Here is a tiny trained network, its code and every weight. The questions are about switching its units off for an input and a class, where a switched-off unit gives its printed mean instead of its output.

import numpy as np


def w(rows, s, z=0):
    codes = np.array(rows[::2]) - 128.0
    scale = np.full(codes.shape[1], s)
    scale[-1] = z or s
    return codes * scale


def f(y):
    return np.maximum(y, 0)


def log_softmax(a):
    a = a - a.max(-1, keepdims=True)
    return a - np.log(np.exp(a).sum(-1, keepdims=True))


def net(x, mask):
    res = np.array(x, float).reshape(1, 2) / 4 @ E
    y = f(res @ A[0][:, :-1].T + A[0][:, -1])
    res = res + np.where(mask, y, B[0][:, -1]) @ B[0][:, :-1]
    return log_softmax(res[-1] @ U[:, :-1].T + U[:, -1])


A, B = {}, {}
E = w([
[14,166,180,215,58],'x0',
[11,68,167,33,162],'x1',
],0.012)
A[0] = w([
[33,84,85,91,157,126],'N1',
[63,15,146,48,182,91],'N2',
[111,90,200,177,56,182],'N3',
[70,212,178,194,109,95],'N4',
[83,46,145,87,111,123],'N5',
[241,150,67,192,56,80],'N6',
[38,141,183,181,29,117],'N7',
[170,16,33,122,233,83],'N8',
[167,72,107,75,115,124],'N9',
[140,119,118,120,127,254],'N10',
[54,156,195,33,144,71],'N11',
[138,184,95,163,153,177],'N12',
[173,177,54,176,132,143],'N13',
[101,98,164,106,243,141],'N14',
[185,78,87,76,141,86],'N15',
[76,91,143,125,211,166],'N16',
[151,115,2,73,205,104],'N17',
[65,162,141,174,81,116],'N18',
[173,85,64,87,195,184],'N19',
[202,61,102,118,186,120],'N20',
[58,178,105,159,83,93],'N21',
[189,231,104,160,97,72],'N22',
],0.01,0.016)
B[0] = w([
[142,106,121,155,107,197],'N1',
[127,71,102,177,102,214],'N2',
[173,174,124,85,139,209],'N3',
[146,116,80,117,164,189],'N4',
[173,92,103,180,87,185],'N5',
[117,87,116,199,105,210],'N6',
[144,155,62,92,163,222],'N7',
[95,172,74,148,172,197],'N8',
[122,163,116,120,151,174],'N9',
[254,151,192,44,83,255],'N10',
[126,100,103,185,132,184],'N11',
[166,96,143,135,75,189],'N12',
[140,82,138,167,87,199],'N13',
[136,99,144,168,85,189],'N14',
[93,134,83,120,182,174],'N15',
[124,108,121,131,61,200],'N16',
[165,145,77,138,146,198],'N17',
[150,156,113,119,168,186],'N18',
[157,165,101,72,137,237],'N19',
[119,146,119,124,155,196],'N20',
[131,161,104,143,196,169],'N21',
[36,58,102,200,119,175],'N22',
],0.013,0.016)
U = w([
[120,172,64,96,205,127],'0',
[112,22,148,209,50,71],'1',
[153,147,246,10,40,254],'2',
[99,116,202,90,170,96],'3',
[61,147,134,116,175,80],'4',
],0.012,0.0083)

Each question gives the input, the list of numbers given to net, and the class t.
The units are the neurons (one row each of A and B). Each row of codes is followed by its name. A weight is (code - 128) times the scale printed after its matrix; where a second scale follows, it is the last column's (A, B and U).
mask holds one flag per neuron, in row order. A switched-off neuron (its flag False) gives its mean, the last column of its row in B, instead of its output. The means were averaged over made-up inputs and are rounded, as every weight is.
A unit's drop is (log p(t) with every unit on - log p(t) with that unit switched off) / (log p(t) with every unit on - log p(t) with every unit switched off).
unit that matters most: the unit with the biggest drop
top k neurons: the k neurons with the biggest drops, biggest first
drop when u is switched off: that unit's drop, to one decimal
input [7,6], class 0: unit that matters most => N7
input [0,3], class 2: top 2 neurons => N6, N22
input [7,7], class 0: top 2 neurons => N7, N3
input [1,3], class 2: top 3 neurons => N6, N22, N13
input [6,-6], class 0: top 2 neurons => N7, N3
input [-6,7], class 1: top 2 neurons => N2, N14
input [-5,-6], class 1: top 2 neurons => N6, N13
input [-6,8], class 1: top 2 neurons => N2, N14
input [0,4], class 1: drop when N5 is switched off => 0.1
input [0,-3], class 2: drop when N11 is switched off => 0.1
input [0,6], class 1: drop when N17 is switched off => 0.0
